Here is a tiny trained network, its code and every weight. The questions are about switching its units off for an input and a target symbol, where a switched-off unit gives its printed mean instead of its output.

import numpy as np


def w(rows, s, z=0):
    codes = np.array(rows[::2]) - 128.0
    scale = np.full(codes.shape[1], s)
    scale[-1] = z or s
    return codes * scale


def norm(h):
    return h / np.sqrt((h * h).mean(-1, keepdims=True) + 1e-5)


def f(y):
    return np.maximum(y, 0)


def softmax(a):
    e = np.exp(a - a.max(-1, keepdims=True))
    return e / e.sum(-1, keepdims=True)


def log_softmax(a):
    a = a - a.max(-1, keepdims=True)
    return a - np.log(np.exp(a).sum(-1, keepdims=True))


def net(x, mask):
    ids = ['Λβγζηθπσφψ'.index(c) for c in x.split()]
    T = len(ids)
    res = E[ids] + P[:T]
    u = 0
    for l in range(2):
        r = norm(res)
        for j in range(2):
            rows = slice(2 * j, 2 * j + 2)
            q, k, v = (r @ M[l][rows].T for M in (Q, K, V))
            z = softmax(np.where(np.tri(T) > 0, q @ k.T / 2**0.5, -1e9)) @ v
            o = O[l][rows]
            res = res + np.where(mask[u + j], z, o[:, -1]) @ o[:, :-1]
        u += 2
        y = f(norm(res) @ A[l][:, :-1].T + A[l][:, -1])
        res = res + np.where(mask[u : u + 4], y, B[l][:, -1]) @ B[l][:, :-1]
        u += 4
    return log_softmax(norm(res)[-1] @ U[:, :-1].T + U[:, -1])


Q, K, V, O, A, B = {}, {}, {}, {}, {}, {}
E = w([
[81,191,75],'Λ',
[155,4,117],'β',
[128,12,153],'γ',
[73,231,84],'ζ',
[235,210,117],'η',
[77,199,73],'θ',
[81,148,162],'π',
[116,227,112],'σ',
[165,112,157],'φ',
[113,4,135],'ψ',
],0.0028)
P = w([
[182,106,1],'0',
[109,135,95],'1',
[109,183,207],'2',
[175,176,67],'3',
[128,77,123],'4',
[111,181,204],'5',
[179,162,79],'6',
[133,72,124],'7',
[110,187,205],'8',
[186,117,96],'9',
],0.0051)
Q[0] = w([
[254,103,170],'L0H0',
[188,131,104],'L0H0',
[116,178,119],'L0H1',
[191,47,183],'L0H1',
],0.0055)
K[0] = w([
[125,225,253],'L0H0',
[142,138,154],'L0H0',
[81,103,217],'L0H1',
[175,103,4],'L0H1',
],0.0056)
V[0] = w([
[105,122,13],'L0H0',
[235,16,28],'L0H0',
[225,222,6],'L0H1',
[198,60,78],'L0H1',
],0.0021)
O[0] = w([
[162,83,56,177],'L0H0',
[147,29,109,193],'L0H0',
[103,253,119,250],'L0H1',
[140,173,171,180],'L0H1',
],0.0038,0.0016)
A[0] = w([
[135,78,56,117],'L0N0',
[141,112,55,140],'L0N1',
[1,94,89,142],'L0N2',
[139,206,152,3],'L0N3',
],0.0068,0.0028)
B[0] = w([
[69,103,78,234],'L0N0',
[78,171,87,254],'L0N1',
[143,154,254,180],'L0N2',
[110,6,141,180],'L0N3',
],0.0064,0.0027)
Q[1] = w([
[207,92,128],'L1H0',
[254,135,117],'L1H0',
[56,111,254],'L1H1',
[196,119,47],'L1H1',
],0.0081)
K[1] = w([
[122,156,108],'L1H0',
[94,145,76],'L1H0',
[188,71,14],'L1H1',
[112,188,254],'L1H1',
],0.012)
V[1] = w([
[146,99,88],'L1H0',
[114,121,24],'L1H0',
[139,1,148],'L1H1',
[130,225,179],'L1H1',
],0.0047)
O[1] = w([
[95,99,127,118],'L1H0',
[107,21,145,244],'L1H0',
[177,253,138,1],'L1H1',
[23,103,61,59],'L1H1',
],0.0042,0.0011)
A[1] = w([
[123,19,247,5],'L1N0',
[141,227,84,29],'L1N1',
[49,29,25,221],'L1N2',
[32,111,254,116],'L1N3',
],0.0035,0.0027)
B[1] = w([
[40,182,11,164],'L1N0',
[210,77,37,133],'L1N1',
[254,200,196,254],'L1N2',
[112,47,33,193],'L1N3',
],0.004,0.0044)
U = w([
[86,94,120,23],'Λ',
[160,201,125,219],'β',
[195,164,182,162],'γ',
[166,121,6,254],'ζ',
[72,135,121,47],'η',
[68,138,118,66],'θ',
[91,127,145,45],'π',
[74,65,95,67],'σ',
[99,116,245,129],'φ',
[221,143,161,38],'ψ',
],0.011,0.0038)

Each question gives the input, a string of symbols that net reads in full, and the target symbol t.
The units are the heads (2 rows each of Q, K, V and O) and the neurons (one row each of A and B). Each row of codes is followed by its name. A weight is (code - 128) times the scale printed after its matrix; where a second scale follows, it is the last column's (O, A, B and U).
mask holds one flag per unit, layer by layer, with each layer's heads first. A switched-off unit (its flag False) gives its mean, the last column of its rows in O or B, instead of its output. The means were averaged over made-up inputs and are rounded, as every weight is.
A unit's drop is (log p(t) with every unit on - log p(t) with that unit switched off) / (log p(t) with every unit on - log p(t) with every unit switched off).
The circuit of an input: a set's keep is (log p(t) with only the set's units on - log p(t) with every unit switched off) / (log p(t) with every unit on - log p(t) with every unit switched off). Starting from all 12 units, units are removed one at a time, each time the one whose removal leaves the highest keep (on an exact tie, the one counted first), for as long as the keep stays at least 0.8.
units of the circuit, in order: the units of the circuit, biggest drop first
top k neurons in layer l: the k neurons of layer l with the biggest drops, biggest first
heads that matter: for each layer, one digit per head in row order, 1 if its drop is at least 0.15 and else 0, layers parted by /
drop when u is switched off: that unit's drop, to one decimal
input φ φ σ θ φ σ, target φ: units of the circuit, in order	(L0N3; L0H1)
input Λ φ β, target σ: heads that matter	00 / 00
input γ Λ σ β η Λ γ, target β: units of the circuit, in order	(L0N3; L0H0; L1N3)
input σ η φ φ γ φ β φ η, target σ: units of the circuit, in order	(L0N3; L1N2; L1N3)
input φ σ φ φ η Λ, target φ: top 3 neurons in layer 0	(L0N3; L0N1; L0N2)
input φ φ σ, target φ: heads that matter	11 / 11
input σ φ η, target σ: heads that matter	00 / 00
input φ φ φ φ π φ ζ η θ, target φ: top 3 neurons in layer 0	(L0N3; L0N1; L0N0)
input φ φ φ φ φ γ ζ σ, target β: top neuron in layer 0	(L0N2)
input Λ φ φ φ η φ φ, target γ: top 3 neurons in layer 1	(L1N2; L1N3; L1N0)
input φ γ φ σ π γ γ β, target γ: heads that matter	00 / 10
input γ Λ π φ Λ γ, target γ: heads that matter	10 / 11
input φ π γ φ γ η σ γ η, target φ: heads that matter	11 / 00
input φ φ η φ π, target φ: heads that matter	00 / 00
input φ π π ψ π β ψ γ η, target φ: top 2 neurons in layer 0	(L0N3; L0N1)
input φ γ θ, target φ: heads that matter	11 / 11
input φ γ Λ, target φ: top 3 neurons in layer 0	(L0N0; L0N2; L0N3)
input γ π φ π γ σ φ φ γ, target γ: heads that matter	00 / 11
input φ β σ φ π, target φ: top 2 neurons in layer 0	(L0N2; L0N0)
input β φ γ β β γ γ σ, target β: drop when L1N3 is switched off	0.2
input φ γ φ π φ ζ, target φ: drop when L0N1 is switched off	0.4
input γ γ φ π π Λ θ β, target γ: drop when L1N2 is switched off	0.2
input γ ζ ψ, target γ: drop when L1H0 is switched off	0.2
